x =
[107 109 137 94 153 118 98 98 129 130]
[110 98 136 101 150 111 101 108 130 116]
[60 62 71 71 121 127 79 101 190 174]
[60 61 69 70 120 126 78 102 191 174]
[118 93 136 107 147 108 104 118 128 103]
Counting starts at 1.
The entry directly below the largest entry -> 128
What is the entry directly above the largest entry?
Answer: 190
What is the entry in row 1 and column 1?
Answer: 107
What is the entry directly below 70?
Answer: 107
What is the entry in row 3 and column 1?
Answer: 60
The top entry of the column that holds the largest entry is 129
The top-right entry: 130
The entry directly below 79 is 78
The entry just left of 94 is 137
The entry just left of 127 -> 121
The entry just right of 127 is 79
The entry just right of the largest entry: 174
What is the entry directly above 128?
Answer: 191
What is the entry in the bottom-left corner?
Answer: 118
What is the entry at row 2, column 1?
Answer: 110

[[109, 149, 143, 112, 119, 123, 123, 124], [103, 141, 132, 108, 101, 83, 155, 134], [97, 160, 158, 100, 105, 87, 138, 118], [105, 171, 186, 113, 134, 135, 88, 86], [111, 197, 215, 103, 144, 146, 69, 75], [104, 155, 156, 111, 118, 117, 118, 112], [117, 136, 148, 140, 136, 154, 90, 96], [118, 130, 139, 137, 131, 144, 104, 107], [135, 129, 145, 141, 142, 143, 106, 104], [158, 130, 132, 135, 154, 156, 117, 127], [151, 128, 133, 127, 143, 125, 140, 133], [124, 164, 175, 122, 144, 155, 82, 94], [132, 162, 147, 114, 144, 170, 93, 124], [139, 147, 166, 128, 148, 139, 105, 101], [143, 121, 109, 124, 138, 143, 140, 150]]
The entry just left of 150 -> 140
What is the entry just left of 121?
A: 143
The entry just right of 170 is 93
The largest entry: 215

[124 170 186 117 139 142 177 150 129 131 149]
[95 100 109 197 197 92 126 131 80 95 69]
[77 97 112 166 197 119 125 111 88 73 89]
[86 119 162 96 136 168 166 161 105 99 125]
[79 115 131 166 200 119 141 120 89 78 95]
[112 115 140 169 151 108 152 181 84 128 78]
[168 163 110 142 132 100 97 61 173 145 166]
[179 144 108 166 110 83 106 127 143 175 121]
[138 156 130 93 125 146 116 67 172 119 184]
Indices start at 1.
The minimum -> 61
Give the entry at row 2, column 1.
Answer: 95
Give the entry at row 1, column 3.
Answer: 186
The top-right entry -> 149
Give the entry directly below the largest entry.
Answer: 151
The bottom entry of the column that holds the smallest entry: 67
The bottom-left entry -> 138
Give the entry directly above the largest entry.
Answer: 136
The entry just right of the largest entry is 119
Give the entry just left of the largest entry.
Answer: 166
The entry in row 2 and column 2 -> 100
Give the entry at row 1, column 2.
Answer: 170
The entry in the bottom-right corner: 184
Give the entry in row 3 and column 1.
Answer: 77
Give the entry in row 1 and column 1.
Answer: 124
The entry in row 3 and column 3 -> 112
Give the entry in row 2 and column 3.
Answer: 109
Give the entry directly below 152.
Answer: 97
The entry directly above the smallest entry is 181
The entry directly above 175: 145
The entry just left of 99 -> 105
The maximum -> 200
Give the bottom entry of the column that holds the largest entry.
Answer: 125
Give the entry directly above the centre entry.
Answer: 168
Give the entry just right of the centre entry.
Answer: 141
The entry just right of 132 -> 100
Give the entry directly below the smallest entry.
Answer: 127
The entry directly below the centre entry -> 108
